Below are the code and all the weights of a small trained network. Each question names an input and a class and asks about switching units off, where a switched-off unit gives its printed mean instead of its output.

import numpy as np


def w(rows, s, z=0):
    codes = np.array(rows[::2]) - 128.0
    scale = np.full(codes.shape[1], s)
    scale[-1] = z or s
    return codes * scale


def f(y):
    return np.maximum(y, 0)


def log_softmax(a):
    a = a - a.max(-1, keepdims=True)
    return a - np.log(np.exp(a).sum(-1, keepdims=True))


def net(x, mask):
    res = np.array(x, float).reshape(1, 7) / 4 @ E
    y = f(res @ A[0][:, :-1].T + A[0][:, -1])
    res = res + np.where(mask, y, B[0][:, -1]) @ B[0][:, :-1]
    return log_softmax(res[-1] @ U[:, :-1].T + U[:, -1])


A, B = {}, {}
E = w([
[195,195,196,144,79,168,154],'x0',
[147,120,58,113,79,213,78],'x1',
[254,60,101,131,136,113,173],'x2',
[97,138,98,51,40,83,197],'x3',
[129,129,128,128,128,128,127],'x4',
[156,86,193,77,100,100,49],'x5',
[128,129,128,129,129,128,129],'x6',
],0.01)
A[0] = w([
[177,225,200,159,95,161,156,78],'N0',
[137,118,66,94,81,203,86,113],'N1',
[141,73,195,79,100,106,55,82],'N2',
[82,88,73,114,177,80,112,52],'N3',
[115,168,72,191,149,159,196,62],'N4',
[165,198,195,151,77,163,170,64],'N5',
[138,101,187,82,100,101,58,4],'N6',
[119,132,175,141,175,59,166,70],'N7',
[91,149,109,29,37,70,188,78],'N8',
[183,93,53,110,94,195,96,112],'N9',
[111,139,111,40,51,85,185,58],'N10',
[85,185,66,213,159,166,211,97],'N11',
[1,215,166,124,116,150,73,96],'N12',
[120,135,60,118,81,215,74,26],'N13',
[77,63,63,121,170,88,113,88],'N14',
[140,122,181,224,226,175,46,27],'N15',
[135,103,190,90,101,105,57,53],'N16',
[115,132,189,142,162,51,178,53],'N17',
[77,83,75,116,179,86,106,84],'N18',
[175,99,146,137,159,70,172,99],'N19',
],0.0081,0.0021)
B[0] = w([
[111,75,141,85,52,208,104,217],'N0',
[75,162,218,163,158,82,154,211],'N1',
[148,178,66,68,175,111,154,212],'N2',
[119,91,157,94,73,203,109,196],'N3',
[149,160,90,60,159,117,137,210],'N4',
[111,77,139,89,60,197,94,207],'N5',
[133,183,79,57,171,116,146,192],'N6',
[51,180,183,141,131,114,124,188],'N7',
[139,140,65,210,111,114,71,254],'N8',
[85,133,215,157,154,68,177,218],'N9',
[138,139,75,220,102,116,56,231],'N10',
[147,185,74,46,176,126,140,243],'N11',
[254,2,153,167,172,67,235,246],'N12',
[52,170,217,144,163,84,151,205],'N13',
[114,78,156,87,68,185,111,211],'N14',
[129,154,33,218,100,122,59,242],'N15',
[138,179,69,56,160,120,151,195],'N16',
[48,183,188,142,142,116,117,195],'N17',
[115,78,148,92,63,205,106,202],'N18',
[134,97,189,162,149,97,170,192],'N19',
],0.0079,0.0083)
U = w([
[120,158,35,247,109,120,21,128],'0',
[24,185,248,141,151,89,148,43],'1',
[107,62,150,49,55,247,92,105],'2',
[146,199,42,1,185,117,153,107],'3',
[222,21,158,173,155,75,222,254],'4',
],0.01,0.0018)

Each question gives the input, the list of numbers given to net, and the class t.
The units are the neurons (one row each of A and B). Each row of codes is followed by its name. A weight is (code - 128) times the scale printed after its matrix; where a second scale follows, it is the last column's (A, B and U).
mask holds one flag per neuron, in row order. A switched-off neuron (its flag False) gives its mean, the last column of its row in B, instead of its output. The means were averaged over made-up inputs and are rounded, as every weight is.
A unit's drop is (log p(t) with every unit on - log p(t) with that unit switched off) / (log p(t) with every unit on - log p(t) with every unit switched off).
The circuit of an input: a set's keep is (log p(t) with only the set's units on - log p(t) with every unit switched off) / (log p(t) with every unit on - log p(t) with every unit switched off). Starting from the 12 units with the biggest drops (on a tie, the unit counted first), units are removed one at a time, each time the one whose removal leaves the highest keep (on an exact tie, the one counted first), for as long as the keep stays at least 0.8.
units of the circuit, in order: the units of the circuit, biggest drop first
unit that matters most: the unit with the biggest drop
top k neurons: the k neurons with the biggest drops, biggest first
drop of u: that unit's drop, to one decimal
input [8,-1,1,-5,-4,-2,6], class 2: unit that matters most	N0
input [-4,6,5,-2,4,-2,0], class 1: top 2 neurons	(N12, N9)
input [-4,5,-5,0,6,7,1], class 3: top 3 neurons	(N2, N16, N6)
input [-6,8,3,-5,1,-1,-4], class 1: top 3 neurons	(N9, N13, N1)
input [-5,7,7,7,-3,-2,6], class 0: top 2 neurons	(N10, N8)
input [2,-1,-7,-7,3,7,-4], class 0: top 3 neurons	(N15, N11, N4)
input [2,6,1,-4,7,3,4], class 1: units of the circuit, in order	(N9, N13)
input [3,5,-3,-2,8,-2,-4], class 1: units of the circuit, in order	(N13, N1)
input [4,6,-1,6,-3,4,-1], class 0: top 2 neurons	(N8, N10)
input [8,-3,-2,-4,-1,5,6], class 2: top 2 neurons	(N0, N5)
input [-8,1,-1,8,0,2,-8], class 0: top 3 neurons	(N8, N10, N0)
input [2,-6,3,-1,4,-6,7], class 1: top 2 neurons	(N17, N7)
input [-1,-6,-1,6,-5,-6,0], class 0: top 2 neurons	(N8, N10)
input [-6,7,4,-3,2,4,5], class 1: unit that matters most	N9
input [-7,1,4,-6,-1,8,1], class 3: drop of N2	0.9
input [-3,-2,-6,-7,5,-8,1], class 3: drop of N8	0.3
input [-4,-1,-8,-5,8,-6,-8], class 4: drop of N12	1.2
